The rows lie along a hidden order. The number after each row says roughly how far along it the row is, from 0 to 30. A new part has a new order.
(in the rows, 100 means zero)
110; 93; 79; 92; 106; 99; 94; 104; 98; 94; 101; 89; 109; 107; 108; 91; 104; 109; 97; 107; 127; 99; 130; 122; 116; 98; 97; 109; 83; 92; 82; 95; 93; 93; 116; 82; 88; 106; 99; 101; 112; 108; 93; 88; 107; 96; 88; 123; 124; 83; 114; 96; 100; 108; 100; 68; 109; 126; 43; 90 | 0
57; 118; 69; 105; 77; 88; 99; 132; 107; 140; 142; 84; 130; 94; 110; 67; 88; 97; 105; 112; 166; 92; 99; 130; 139; 123; 111; 110; 129; 78; 63; 33; 113; 90; 135; 68; 66; 108; 87; 96; 105; 73; 86; 114; 101; 91; 66; 85; 127; 69; 101; 96; 89; 131; 106; 43; 113; 126; 72; 80 | 3
109; 101; 87; 98; 111; 98; 89; 97; 100; 140; 99; 105; 117; 95; 97; 117; 115; 101; 97; 104; 118; 127; 123; 98; 128; 85; 117; 102; 85; 101; 96; 116; 97; 109; 119; 100; 102; 106; 106; 109; 110; 95; 89; 80; 89; 105; 103; 137; 100; 88; 120; 89; 98; 101; 101; 81; 95; 125; 43; 97 | 5
106; 132; 84; 125; 85; 90; 109; 99; 99; 105; 94; 107; 143; 81; 97; 96; 105; 92; 82; 60; 64; 135; 123; 99; 104; 83; 90; 120; 80; 111; 64; 103; 77; 135; 159; 93; 94; 98; 94; 100; 107; 94; 87; 91; 101; 105; 101; 129; 108; 79; 107; 100; 102; 70; 86; 104; 100; 53; 42; 84 | 14
76; 105; 74; 112; 79; 112; 105; 116; 96; 106; 112; 98; 103; 103; 92; 93; 87; 97; 110; 102; 84; 61; 121; 104; 82; 121; 64; 106; 131; 96; 70; 55; 102; 87; 126; 84; 78; 93; 91; 88; 93; 96; 95; 135; 114; 90; 73; 102; 112; 118; 77; 96; 92; 102; 100; 112; 107; 69; 64; 87 | 4
108; 77; 80; 92; 104; 126; 93; 101; 90; 83; 90; 100; 77; 120; 86; 100; 99; 109; 113; 122; 82; 53; 139; 97; 74; 109; 59; 98; 104; 100; 90; 95; 98; 76; 96; 93; 92; 93; 103; 93; 97; 122; 100; 119; 115; 103; 84; 125; 108; 136; 89; 89; 96; 102; 104; 121; 104; 99; 47; 98 | 9
115; 99; 88; 96; 111; 93; 93; 95; 101; 86; 97; 101; 113; 96; 104; 111; 112; 103; 93; 99; 117; 130; 125; 102; 126; 83; 122; 102; 80; 100; 103; 123; 96; 110; 118; 101; 106; 107; 104; 110; 111; 98; 94; 74; 90; 102; 110; 138; 101; 81; 121; 97; 102; 100; 99; 80; 93; 124; 47; 100 | 5
122; 97; 93; 105; 107; 110; 101; 84; 95; 112; 77; 113; 92; 104; 88; 125; 108; 99; 96; 86; 52; 107; 137; 78; 78; 86; 85; 99; 83; 115; 108; 133; 89; 112; 114; 117; 115; 94; 105; 101; 97; 112; 103; 97; 99; 117; 115; 145; 85; 122; 98; 98; 104; 76; 94; 139; 86; 73; 43; 107 | 0
130; 54; 93; 66; 137; 119; 78; 83; 94; 59; 81; 103; 57; 124; 91; 95; 115; 115; 115; 142; 119; 86; 141; 90; 98; 91; 105; 81; 86; 101; 141; 144; 108; 72; 66; 115; 119; 102; 118; 109; 104; 123; 107; 81; 94; 104; 110; 149; 88; 129; 115; 87; 100; 114; 112; 102; 88; 161; 44; 120 | 16
117; 94; 91; 88; 115; 84; 99; 93; 104; 82; 94; 92; 100; 100; 115; 101; 106; 105; 91; 103; 127; 121; 126; 112; 115; 90; 123; 100; 78; 97; 115; 124; 99; 103; 107; 103; 107; 108; 103; 107; 109; 104; 104; 71; 97; 92; 114; 132; 104; 76; 119; 107; 107; 104; 99; 76; 93; 131; 47; 104 | 3
111; 60; 80; 86; 109; 142; 93; 96; 86; 101; 81; 100; 46; 132; 81; 113; 92; 112; 121; 133; 62; 17; 148; 90; 43; 118; 37; 91; 115; 102; 101; 94; 102; 57; 76; 98; 95; 87; 105; 87; 88; 135; 110; 137; 125; 111; 82; 123; 103; 166; 73; 90; 96; 102; 107; 145; 102; 93; 49; 106 | 30
102; 122; 90; 101; 107; 77; 90; 100; 108; 116; 112; 104; 146; 78; 106; 104; 119; 94; 87; 87; 143; 175; 110; 103; 168; 75; 155; 105; 80; 99; 98; 121; 99; 132; 139; 102; 105; 115; 105; 117; 116; 75; 83; 58; 72; 102; 113; 136; 97; 54; 136; 94; 98; 103; 99; 52; 89; 134; 49; 96 | 28
119; 87; 90; 100; 107; 111; 104; 86; 95; 95; 78; 104; 76; 109; 95; 94; 99; 103; 100; 98; 61; 82; 140; 89; 62; 97; 76; 97; 91; 109; 113; 121; 93; 95; 103; 111; 111; 93; 103; 96; 94; 119; 110; 106; 109; 103; 110; 136; 93; 125; 90; 105; 106; 85; 96; 136; 90; 83; 52; 108 | 5
97; 108; 85; 92; 109; 85; 84; 106; 106; 85; 119; 99; 135; 89; 106; 94; 117; 100; 96; 108; 165; 151; 110; 110; 168; 85; 148; 102; 88; 91; 100; 106; 106; 111; 127; 93; 96; 116; 105; 115; 117; 70; 82; 67; 77; 99; 100; 127; 105; 41; 135; 88; 94; 118; 105; 41; 96; 156; 51; 94 | 25
111; 72; 83; 86; 112; 123; 91; 97; 91; 131; 89; 98; 69; 121; 91; 113; 100; 110; 114; 128; 91; 55; 144; 98; 75; 107; 71; 94; 102; 99; 104; 104; 101; 72; 88; 98; 98; 95; 105; 95; 97; 122; 104; 111; 112; 99; 90; 125; 104; 132; 92; 92; 98; 106; 106; 120; 100; 113; 48; 104 | 11
110; 73; 83; 87; 111; 125; 91; 96; 91; 107; 88; 101; 69; 120; 88; 102; 101; 109; 115; 127; 87; 56; 140; 93; 74; 107; 70; 93; 104; 101; 105; 100; 102; 75; 89; 100; 100; 94; 106; 97; 96; 121; 104; 114; 110; 98; 91; 129; 100; 137; 92; 91; 98; 104; 106; 121; 98; 110; 49; 105 | 10
91; 127; 84; 106; 97; 75; 92; 109; 108; 122; 121; 100; 154; 78; 109; 90; 114; 94; 88; 87; 152; 168; 105; 112; 170; 83; 148; 110; 86; 94; 84; 97; 99; 129; 146; 91; 93; 114; 99; 114; 117; 72; 80; 67; 78; 97; 101; 124; 107; 46; 133; 94; 96; 107; 99; 42; 97; 130; 55; 89 | 28
108; 121; 83; 129; 81; 105; 117; 97; 94; 116; 82; 106; 116; 93; 93; 77; 92; 95; 87; 61; 24; 92; 132; 93; 60; 96; 53; 117; 89; 114; 67; 96; 75; 122; 147; 96; 94; 88; 91; 89; 96; 110; 97; 119; 119; 100; 98; 126; 107; 112; 81; 106; 104; 61; 84; 145; 101; 22; 49; 87 | 20
102; 118; 82; 108; 96; 89; 98; 104; 102; 90; 106; 100; 136; 88; 103; 100; 108; 98; 89; 85; 112; 133; 118; 109; 133; 88; 113; 111; 85; 99; 77; 100; 91; 119; 141; 90; 94; 106; 97; 105; 112; 89; 86; 83; 94; 102; 97; 126; 111; 71; 118; 95; 99; 95; 95; 73; 101; 104; 47; 87 | 8
98; 133; 81; 131; 78; 96; 115; 103; 98; 132; 96; 107; 141; 82; 95; 73; 99; 91; 85; 57; 52; 121; 123; 96; 92; 91; 76; 120; 90; 110; 58; 88; 78; 133; 161; 91; 90; 94; 90; 95; 102; 94; 89; 109; 107; 103; 97; 123; 108; 89; 94; 103; 101; 67; 86; 119; 101; 35; 52; 83 | 17
99; 130; 74; 125; 86; 108; 92; 110; 94; 116; 104; 113; 162; 83; 81; 102; 115; 95; 93; 75; 79; 129; 123; 96; 132; 83; 80; 122; 87; 107; 37; 89; 78; 131; 164; 79; 77; 99; 96; 102; 114; 90; 67; 100; 98; 111; 80; 130; 117; 88; 114; 77; 90; 78; 92; 91; 111; 70; 40; 73 | 12
106; 55; 82; 79; 113; 138; 93; 96; 89; 97; 86; 98; 35; 134; 85; 97; 90; 112; 126; 142; 80; 18; 141; 91; 45; 122; 55; 83; 120; 99; 118; 96; 111; 51; 67; 105; 102; 89; 107; 89; 86; 131; 116; 133; 119; 107; 88; 122; 96; 164; 73; 94; 97; 112; 111; 141; 96; 109; 57; 112 | 30
111; 121; 96; 112; 103; 93; 100; 88; 102; 82; 91; 117; 127; 81; 94; 108; 114; 89; 87; 71; 78; 157; 120; 79; 118; 75; 124; 103; 84; 114; 104; 134; 90; 137; 138; 117; 116; 101; 104; 110; 104; 88; 93; 78; 82; 114; 122; 146; 81; 88; 113; 97; 102; 77; 93; 110; 81; 79; 49; 103 | 12
111; 91; 83; 90; 111; 98; 94; 100; 99; 120; 99; 93; 101; 104; 106; 95; 105; 107; 99; 111; 126; 102; 128; 112; 114; 96; 100; 103; 86; 95; 96; 106; 97; 94; 110; 93; 96; 105; 102; 103; 109; 107; 97; 86; 102; 93; 97; 127; 112; 88; 115; 97; 101; 107; 102; 75; 102; 130; 45; 97 | 0
118; 69; 84; 97; 107; 142; 97; 90; 84; 127; 72; 109; 57; 126; 75; 103; 97; 109; 116; 116; 31; 29; 152; 80; 35; 109; 31; 95; 104; 112; 96; 107; 90; 73; 91; 103; 100; 83; 105; 88; 89; 135; 106; 135; 124; 105; 88; 135; 97; 170; 74; 89; 98; 83; 101; 167; 99; 67; 47; 103 | 28
140; 56; 92; 86; 123; 139; 96; 75; 84; 43; 56; 110; 39; 129; 79; 119; 102; 112; 114; 119; 28; 40; 159; 73; 27; 101; 43; 87; 90; 116; 128; 142; 91; 73; 73; 119; 120; 84; 112; 93; 88; 147; 118; 118; 119; 110; 110; 150; 85; 172; 79; 96; 105; 80; 101; 174; 88; 82; 43; 118 | 28
126; 106; 87; 121; 93; 111; 116; 86; 91; 103; 67; 107; 96; 101; 92; 108; 97; 100; 89; 66; 10; 84; 146; 88; 42; 92; 43; 113; 78; 119; 81; 118; 72; 116; 130; 104; 105; 86; 96; 89; 95; 127; 105; 116; 122; 101; 107; 136; 103; 124; 81; 108; 109; 58; 84; 159; 97; 27; 47; 94 | 22
130; 66; 100; 64; 143; 99; 76; 79; 102; 98; 90; 106; 75; 109; 101; 93; 124; 110; 106; 133; 146; 133; 129; 87; 135; 78; 154; 78; 78; 100; 159; 163; 114; 92; 71; 125; 132; 112; 121; 122; 108; 105; 106; 54; 73; 107; 129; 155; 77; 96; 135; 92; 103; 119; 113; 77; 76; 185; 45; 127 | 21
98; 100; 92; 93; 110; 97; 89; 96; 103; 111; 106; 109; 106; 94; 95; 105; 112; 97; 104; 107; 124; 134; 117; 87; 132; 88; 135; 90; 101; 101; 120; 120; 110; 108; 109; 112; 112; 105; 108; 111; 102; 83; 96; 82; 79; 105; 111; 135; 82; 95; 115; 91; 97; 109; 106; 86; 82; 129; 56; 110 | 4
128; 57; 89; 71; 130; 124; 82; 88; 92; 89; 81; 99; 61; 126; 93; 108; 110; 115; 114; 138; 106; 69; 144; 97; 89; 97; 89; 88; 89; 99; 123; 131; 103; 68; 72; 106; 110; 100; 113; 104; 103; 128; 106; 92; 104; 102; 102; 141; 99; 132; 108; 89; 100; 112; 109; 106; 96; 149; 41; 112 | 14
108; 121; 87; 112; 97; 84; 103; 97; 103; 90; 98; 102; 136; 85; 106; 99; 108; 96; 84; 75; 99; 142; 121; 104; 123; 82; 115; 113; 77; 105; 85; 115; 86; 129; 143; 97; 101; 105; 98; 106; 110; 92; 91; 80; 93; 91; 108; 131; 105; 69; 116; 102; 103; 85; 91; 86; 96; 89; 47; 92 | 10
120; 82; 84; 98; 107; 124; 96; 94; 89; 101; 79; 104; 82; 115; 86; 94; 102; 109; 106; 108; 62; 60; 143; 92; 66; 101; 58; 101; 92; 107; 91; 111; 89; 86; 104; 98; 98; 92; 103; 94; 99; 125; 100; 113; 115; 100; 92; 134; 106; 135; 91; 92; 100; 84; 99; 132; 102; 85; 43; 98 | 7
115; 115; 83; 127; 84; 108; 117; 94; 92; 113; 78; 106; 112; 96; 91; 109; 94; 98; 87; 63; 19; 87; 143; 94; 56; 95; 44; 119; 84; 115; 64; 101; 71; 118; 144; 94; 94; 87; 92; 88; 97; 117; 98; 119; 122; 96; 97; 129; 109; 116; 83; 105; 106; 60; 84; 149; 103; 21; 45; 87 | 21
